Each row is followed by its class.
[ -4.0  -2.0 -10.1  -5.1  -0.8  -3.4   3.6  -0.3   3.7  -0.9  -0.4   7.2
   1.6   1.4  -0.3  -4.8  -1.6   8.1   9.5  -7.4   1.7   7.2  -1.2   6.5
  -0.3 -14.2  -1.7   4.1   1.2  -1.1   1.7   2.2   4.5  19.0   0.0  -2.0
  -1.1   1.4   4.4  13.4 -11.4  -8.1  -4.1   2.0  -1.0]
JD
[  2.1 -13.2   1.7   0.9  -1.6  -5.6   4.6  -0.6  13.6   4.7  -0.1   7.0
   0.1   5.1 -13.9   1.9   0.0 -15.5  -8.7 -24.0   6.6  -4.0  -4.5  -2.3
  10.3  28.8   5.3  -4.7  14.4   3.0  -5.2   3.5  -7.6   4.1  -4.3  -3.1
   4.5  19.8 -18.9   7.8  10.5   0.2  -3.8   8.0  -3.4]
CJ
[ -1.2  -4.4  18.8  -1.4   2.2 -14.0   1.6  -8.0  17.9   0.2   1.8  11.2
   0.1   5.7 -36.7   3.1   2.6  -0.7  -5.1  -0.6   7.7  11.3   6.1   3.5
  -9.8  53.1  -7.0  -5.7   1.3 -15.1  15.1  -3.4  -7.1  -9.7  -3.2   3.4
   4.5  14.2  -1.5  10.6   3.2  -4.4   0.9  -2.8  -5.0]
CJ
[ -2.4  -0.9  15.3  -0.2   7.7  16.5 -11.7  -9.2  28.0   1.4   9.1  11.5
   2.4  20.2 -21.9   4.0   5.6   7.1  11.5  21.3   7.5  61.6   4.1   2.0
 -25.8  53.1  -6.6  -8.0  -5.5  -9.3  44.2  -5.9   0.7  -3.7  12.2   6.7
 -14.7  28.6   8.0   8.2  -9.4  -0.2   8.1  -1.8  -3.4]
JD
[ -1.0  -5.3  12.1  -3.9  -1.0 -32.2   8.8  -4.8  -3.8   0.7  -3.0   0.4
   0.4 -10.4 -13.6   0.5  -4.5  10.9   9.2 -22.6  -0.6 -48.4  -3.1   4.6
  14.7  30.7  -6.1  -4.6  -1.2  -0.4   0.5   3.4   3.6  -6.5   7.0  -4.7
  19.1  -9.4  -8.1   4.2  10.4  -8.1  -4.0   3.6  -4.1]
Mh
[  1.7  -6.1  -0.6  -5.8   1.0  -9.9   2.6  -8.4  14.4   2.0   2.4  11.9
   2.0   7.6 -16.5   3.6   0.5   4.5   3.9  -8.0   4.2  15.2  -3.7  18.2
  -7.8  40.3 -11.6  -2.7  -0.3  -4.9  14.9   0.3   0.7   7.2   4.8   5.5
   0.4  18.2  15.2   8.4  -3.4  -2.1  -1.2   0.7  -4.4]
JD
[ -3.2  -3.8   8.8  -0.2   3.2 -21.0   2.9   4.8   8.6  -1.0   0.3  12.5
   2.6   6.0 -25.5   0.4  -2.8 -12.1 -14.7 -10.7   6.1 -26.0   0.3  15.1
  16.6  23.5 -11.7  -0.8   0.3   1.5   6.4   2.1  -7.3  -3.4  -1.4   1.1
  14.5  13.0  -5.7   1.9  11.6  -7.0  -1.2  -1.1  -3.1]
CJ
[  1.1  -9.1   5.9   6.0   2.3  12.3  -1.9 -10.1  18.6   1.6   4.2  -1.4
  -0.1  16.8  -4.0   8.1   2.2 -10.5 -10.3   0.5   1.4  48.6  -6.9  -2.1
 -22.1  48.0   5.2  -3.7   2.4  -6.5  14.3  -2.6  -8.3  -5.0   5.3   0.4
 -13.0  25.8  -4.8  10.4  -3.0   7.0   1.2   2.6   0.2]
CJ
[  3.4   9.3   2.2   0.2   3.2  12.3  -1.0 -39.9   4.0  -1.6   4.9  -5.4
  -0.5  -9.3   2.7 -16.0   7.0  17.8  21.1  21.0  -5.7  70.7   1.9 -12.0
 -55.5  29.7   4.7  -2.8  -0.2  -4.1   8.3   3.4   5.4 -10.4  13.0   5.5
 -23.1 -16.9  14.8   5.5 -26.0  13.5   6.5   1.2   3.0]
Mh
[-0.1 -7.5  6.8  2.2  1.9 23.4 -0.3 -5.7 14.3  3.2  2.2  6.8  1.3 13.1
 -6.5  3.9  2.9 -5.4 -1.0  5.3  3.7 26.2  0.3 -7.4 -6.8 25.3  1.8 -2.7
 -2.7 -2.8 18.9  7.7  0.1  3.6  1.1  4.7  3.4 20.0 -2.3  5.0  0.1 -6.7
  1.4 -3.2 -0.3]
CJ
[ -8.5 -12.4  10.0   7.1   6.1  19.4  -7.9 -21.6  17.2   0.0   4.6  -3.3
   1.9  17.1  -6.1   9.6   5.9  -6.4  -7.6  21.0   7.1  87.4  -3.8 -13.6
 -45.0  66.2   8.8  -5.7   2.1   0.9  22.4  -3.4  -3.4 -15.3   6.5   0.4
 -25.8  26.9   2.2   7.3 -12.5  15.2   7.9   1.9  -4.5]
CJ
[ -2.0  -6.5  16.1  -4.3   3.5 -20.3   2.3  -4.7   8.5   0.9   0.4   9.2
   3.3   0.1 -22.1  -7.8  -3.2   7.4   0.2 -13.8   1.7 -13.1  -2.6   5.5
  -1.5  40.6 -10.1  -5.8   2.2  -4.4  11.4   2.5  -5.2 -11.4   6.8   1.6
  11.9   4.8  -1.4   8.5   6.2  -2.1   0.2  -0.3  -6.6]
CJ
[  0.0 -17.0   9.1 -11.9  -0.6 -14.9   5.8 -15.0  27.2   7.5   4.3  18.4
  -3.0   9.0 -31.2   8.8  -6.8   0.7   0.7 -30.9   8.8   4.1  -4.7   2.1
   3.6  61.8   1.4   1.5   8.6  -3.2  12.6   2.8   2.1  11.2   1.1   3.4
  10.2  22.7 -11.7  14.3  -1.0   1.2  -2.6   0.8  -7.3]
CJ
[-11.8 -12.2  33.4  -6.2   2.0 -19.0   1.0 -10.9  13.5   1.4  -0.2  11.3
   5.1   8.0 -40.5   3.6  -1.7  10.3  14.6 -10.9   4.0  -9.7   0.5   2.2
  -2.8  77.0 -13.0 -12.6  -4.6  -8.4  29.7  -1.3   0.6 -17.4  10.2   3.3
  15.2  10.6  -7.6  13.4  13.6   0.3   8.6   2.5  -6.8]
CJ
[ -0.6  -4.2  12.4 -17.7  -2.6 -33.3  11.3  -2.2   0.8   3.2   5.0  10.9
   0.6 -12.8 -37.5   1.8   0.8  13.1  20.1 -31.0  -3.1 -55.7   4.7  -5.0
  19.5  29.0  -3.9  -3.4   1.2  -3.7  -8.7   3.7   5.7 -16.7  -1.8  -1.4
  22.4 -18.1 -18.3   6.0  16.2  -3.6  -2.7   0.3  -2.9]
Mh
[  0.4 -14.3   8.7  -1.8   2.6   4.3  -3.8  -6.6  19.5   2.7   3.0   2.0
  -0.7  14.8 -13.0   5.7   1.2  -5.5  -5.3   0.5   4.0  35.9  -0.9  -4.8
 -15.9  42.9   2.6  -2.4   1.6   1.5  13.2  -1.2  -3.7  -2.4   0.6  -3.9
 -11.2  20.9  -2.2   6.5  -0.7   3.4   3.7  -0.8  -4.3]
CJ
[ -2.2  -9.1  13.7   3.6   5.2  -2.4  -0.9 -11.5  16.5   5.5  -1.3   6.2
   5.2   9.7  -6.2   5.6  -2.4   1.1  -7.6  -0.9   5.9  18.2  -8.2  10.8
 -13.7  57.7  -2.3 -10.4   4.2  -2.5  18.4  -1.8  -8.4  -4.0   6.0   7.4
  -5.2  25.1   0.1  10.3   4.4   3.5   8.2   0.9  -5.5]
CJ
[  0.3  -2.1  10.1   6.0  -3.2  -2.9  -0.6  -4.3   7.6   1.0   1.7   1.1
  -1.6   4.9 -19.3   3.1  -4.0  -2.1 -11.0   1.5   1.1  23.5   1.1  -1.6
 -23.2  35.0  -2.9  -1.5   5.9 -11.9   2.3  -0.6  -7.1 -14.1   3.0   2.5
  -3.4   4.8  -1.1   3.1   0.6   4.8  -0.2   3.8   0.4]
HZ
[ -0.3  -4.7   6.9   0.2   2.1 -17.7   6.1 -11.8   2.5   2.6   0.6   4.3
   1.2  -4.5  -8.3   3.5   0.6  11.8   5.3  -7.7  -3.3  -1.6  -5.9  14.0
 -13.0  45.8  -5.3  -5.1   0.8  -1.5   2.9  -1.8   0.3  -6.7   9.1   3.3
   0.9  -5.7  -1.0  12.1   1.1   2.3  -3.7   2.6  -3.3]
Mh
[ -0.4  -8.0   2.3  -5.6  -2.7  -7.7   6.3  -9.9  19.6   3.8   3.6  10.9
  -0.6   3.8 -20.9   5.1   1.4   5.4   4.8 -13.8  -0.5  14.2  -0.5  -1.2
  -8.8  39.5  -2.4  -0.9   1.5  -6.8   5.6   1.8  -0.1  -3.8   5.6   6.0
   3.7   9.9  -4.7   9.1  -4.5   2.5  -2.3   0.3  -2.6]
JD
[  3.1  -6.1  15.7   4.8   2.2  -0.2  -2.7  -2.0  18.0   1.7   0.8   3.6
   4.0  17.7 -11.5   3.2  -0.6 -12.5 -10.3   5.0   5.6  28.1  -7.6   5.8
 -12.1  46.8   1.6  -6.9   8.1   0.7  13.9  -1.9  -8.5 -11.3   2.0   1.8
  -3.4  27.6  -5.2   7.5   5.8   3.6   5.2   3.1  -0.5]
CJ
[  0.5  -2.2   6.7  -8.6   1.9 -15.1   2.7 -19.4   9.1   0.2  -3.2  11.9
  -6.1  -6.8 -11.0  -0.1  -1.1  23.0  17.4  -8.3   0.1  10.8 -10.1  20.6
 -23.2  45.8 -13.9  -2.5   0.1  -5.4  12.1  -0.2   2.8   5.5  14.6   5.9
  -8.5  -9.7  12.5  13.7 -24.8  -0.6  -2.3   3.8  -0.7]
CJ
[  0.4  -6.4  15.9   6.5  -2.5  15.3 -10.7  -9.7  13.2   9.0   5.5  -6.3
   2.7  18.2  -5.4   5.8   5.5 -12.7 -12.1  18.9   5.8  54.1  -2.0 -17.5
 -22.3  53.7   7.2  -6.3  -0.9   2.7  26.8  -2.0  -6.5 -16.1   2.2   0.3
 -16.0  38.0  -3.6   2.6   5.2   4.8   6.3  -0.2  -3.9]
CJ
[ -1.6  -1.8   9.5  -4.2   0.9 -26.9   5.8  -6.6  -3.7   0.3   5.8   0.8
   1.3  -9.9 -10.7   3.5  -0.7  15.8  11.0 -22.0  -2.6 -34.7  -4.7   2.2
  -2.9  36.4  -3.2  -4.4   2.7  -3.4  -4.2   2.8   0.4 -15.5   7.5  -0.9
  15.9 -19.9  -1.5   6.2   3.8   1.0   1.0   1.6  -5.6]
Mh
[  1.8  -6.4  14.0   6.2   2.9   7.5  -4.4 -16.6   8.4   0.4   0.0  -5.7
   0.9   7.8   3.6   3.3   1.0   1.2 -11.8   8.4   0.3  50.8  -1.6  -7.3
 -31.9  47.9   5.2  -4.4   1.8   3.7  10.6  -1.7  -2.8 -20.7  -1.1   0.8
 -12.9  16.1   3.1   8.9  -1.9  11.7   5.0   9.0  -0.3]
HZ
[  8.4 -13.2  10.6   5.8   2.4   7.9  -5.1 -15.9   1.5   3.1   0.6  -5.0
   6.5  11.4  10.4   5.2  -0.8 -14.2 -15.4  -0.9  13.1  37.7 -16.6  -1.2
 -21.3  59.0   8.5  -4.4   3.5   1.6  11.3  -0.5 -10.8  -7.4   2.5   0.7
 -12.9  23.6  -2.7   5.1   3.0  11.4   4.8   1.6   1.0]
CJ
[ -0.5  -7.0  14.9  -5.0   2.5 -18.4   4.0   4.6  10.7   0.6   9.3  15.5
   0.1   1.9 -25.8   2.8   0.6   3.6  11.9 -16.3   1.5 -36.5   4.3   1.6
  24.8  21.6  -1.2  -2.0  -2.6  -7.7  12.5  -1.8   4.5   1.1  -6.7   0.5
  19.3   3.3  -8.3   3.2  10.6  -7.1   2.3  -2.9  -8.2]
JD
[ -6.5   1.6  -0.8  -5.8  -1.3  -0.2   4.8 -22.7   4.9   3.5  13.3   2.4
  -1.0  -5.5  -8.0   3.2   2.7  20.9  20.1  -6.2  -1.6  28.4  -1.8  -3.9
 -25.6  34.8  -0.5  -1.9   2.0  -1.5   6.0   2.9   6.3   0.3  12.3  12.7
  -8.8 -14.4   4.5   9.0 -18.0   6.7  -3.1   1.7   1.1]
Mh
[ -1.2  -6.2  -3.9   0.0   3.5  18.5   2.3 -18.6   5.2   4.5   7.0   0.2
  -1.0  -8.4   0.1   3.2   5.5  12.1  16.5   2.9  -3.5  40.8   0.6 -20.4
 -19.1  14.3  10.8  -2.0   0.0  -3.2   3.9   1.7   8.4   1.4   5.1   1.5
 -10.2  -5.3  -1.4   5.7 -14.6   4.5   1.7   1.0  -0.7]
Mh
[ -2.2  -9.2   0.7   4.6   0.7  34.4  -2.3 -13.1  15.8  18.1   4.0  -2.0
  -2.1  14.7  11.4   8.3   6.4  -6.2   0.0   6.5   1.2  75.8  -3.1 -25.2
 -26.7  29.2  16.5   1.3   4.5 -12.9  11.1   6.1   0.1   1.2  -1.3  -4.3
 -19.7  24.0  -4.0  -4.8 -12.5   9.1  -0.6  -4.4   1.4]
Mh
[ -2.8 -17.5   4.7   3.7   0.8   9.9  -2.3 -15.9  17.0   5.7   3.1 -11.5
   3.4   8.1  12.7  10.6   0.7 -22.7 -33.2  -6.2   7.3  55.0 -11.6  -4.5
 -29.9  52.6  12.9   0.7  18.2   8.8  -7.4  -5.9 -17.3 -11.2   0.8  -1.9
 -15.7  26.6  -7.5  11.0  -3.6  10.1  -1.8   7.5  -0.2]
HZ
[ -1.9  -6.8   7.8 -22.7  -2.1 -13.2   7.5  -2.1   1.6   3.4   5.0  10.2
   7.0  -8.1  -7.0  -1.7   1.0  19.8  35.3 -21.6  -2.6 -46.4  -4.3  -0.4
  23.0  19.5 -12.1  -7.9   0.6  -8.8  17.1   7.8  12.4  10.8  11.3   2.0
  14.9  -7.9  -2.4   5.5   1.4 -11.6   1.1  -0.7  -6.7]
Mh
[  2.4  -9.8   6.9  -3.7   1.5  -2.3   0.7   5.6  10.3   3.8   1.5   9.9
   3.9   2.3  -7.4   0.1   2.1  -4.0   5.1 -10.9   3.6 -13.2  -0.4  -3.5
  15.4  23.0  -0.4  -3.4   3.0  -3.0  11.4   0.9  -0.7   3.6  -4.1  -1.1
   5.1  15.0  -9.1   9.8  11.0  -2.8   4.4  -0.8  -7.4]
CJ
[  1.3  -9.6  11.6 -12.0   5.6 -11.1   4.1 -19.1   8.3   3.7   6.6   7.4
  -0.7  -9.4 -10.5   3.5   5.0  22.6  31.1 -24.1  -2.6  -1.8  -5.0  -6.5
  -7.1  53.0  -0.4  -0.2   1.0  -6.4   9.2  -1.0  11.0   2.1  10.9  -1.1
   8.7 -11.5  -3.0  14.4  -3.4  -0.4  -0.3   5.0  -9.4]
Mh
[  2.5 -11.9  -3.6   4.9   9.2  15.1   2.5 -12.1  19.9   2.0   7.2   0.0
   1.6  12.1   2.4   5.8   2.2 -18.1 -13.1 -17.0   3.0  43.4  -4.0 -11.4
  -8.2  35.8  12.2   6.9   6.3   1.7  -2.5   1.1 -10.4   1.0  -3.3   0.2
 -10.1  29.8 -14.4   8.4  -1.9   7.4  -9.1   5.9   2.3]
CJ

Each row is followed by its class.
[ -0.3   1.7  -1.3   4.0  -5.6   0.9   4.0   1.9  -1.6  -3.6   0.5   1.0
  -2.2  -0.5  -3.0 -10.9  -7.4   6.0   1.1  -6.1  10.3   4.6 -10.4   3.7
  11.8  11.1  -6.5  -4.7   2.9   0.4   8.5   8.2   1.8  -0.3  -4.3  -2.4
   8.2  -1.0   3.7   9.6  -1.8  -3.2   0.2   4.3 -22.1]
W
[  0.9   3.1   3.8   1.9  -1.7   0.1  -1.9   3.1  -6.6   0.2  -0.5  -0.1
  -4.3  -4.5  -6.2  -6.6  -3.2   0.3  -2.5  -0.5   2.7   6.4   1.9  -0.9
   3.2   5.9  -7.1   2.3   5.3   3.9   4.2   2.2   0.2  -5.0  -2.4  -0.7
   4.7  -4.1   3.3   8.3   2.9  -1.5  -4.0  -3.0 -16.0]
W
[ -0.5  -1.7  -4.5  -7.0 -13.7   4.4   0.0   2.3  -5.9   0.6   0.3   3.8
  -3.0  -3.1  -5.0 -12.8 -12.4   8.4  -2.2   2.9  -2.7   2.6   5.3   8.5
   2.9   3.3  -6.4  -0.1   0.3   1.9   8.3   6.1   4.1 -12.2  -8.8 -12.7
  12.7  -4.2   3.3  12.6  -1.4  10.9  -0.2  -2.8 -25.5]
W
[  1.0   4.6  -6.9   5.3  -3.4   2.6  -1.7   6.0  -5.8  -6.1  -9.1   2.9
   0.2  -6.8   8.5   3.2 -10.2   3.3  11.5  -1.5   5.6   9.3  -2.5   7.9
  -6.0  14.9 -15.8   5.9  -0.4   1.5  11.5  16.1  12.6  -5.1  -1.4   3.4
   1.7  -0.4 -13.2  10.0  -3.2   1.6   1.3   0.9 -10.1]
E
[ -4.0  -2.9  -7.1  -6.1  -6.9   3.4 -12.2  -0.2  -6.0   5.6   2.1  -2.4
  -3.9  -4.9  -0.9  -2.3  -1.9   6.7  -0.1  -1.1  -2.6   5.6   5.1   1.2
  -5.6  -6.5  -3.1  -2.5  -2.6   0.7  -1.0   3.0   7.5 -11.5  -1.0  -5.5
   3.2  -5.1   2.7   6.6   1.0  -7.6  -6.5  -8.3 -11.3]
J
[ -1.9  -3.0  -3.8  -8.3  -3.3   2.3   7.4   3.6   0.2  -8.4  -2.8  -1.6
   3.7   0.4   2.8  -2.4  -6.7   4.6  12.2   0.0  -5.2   4.6  -0.2   6.2
 -11.8   3.3  -6.0   1.9  -6.3  -2.3   8.4   8.5   1.3  -3.3  -4.0  -5.2
  -0.2  10.8  -3.3   5.7  -6.3   5.6   1.3   3.4  -5.7]
E
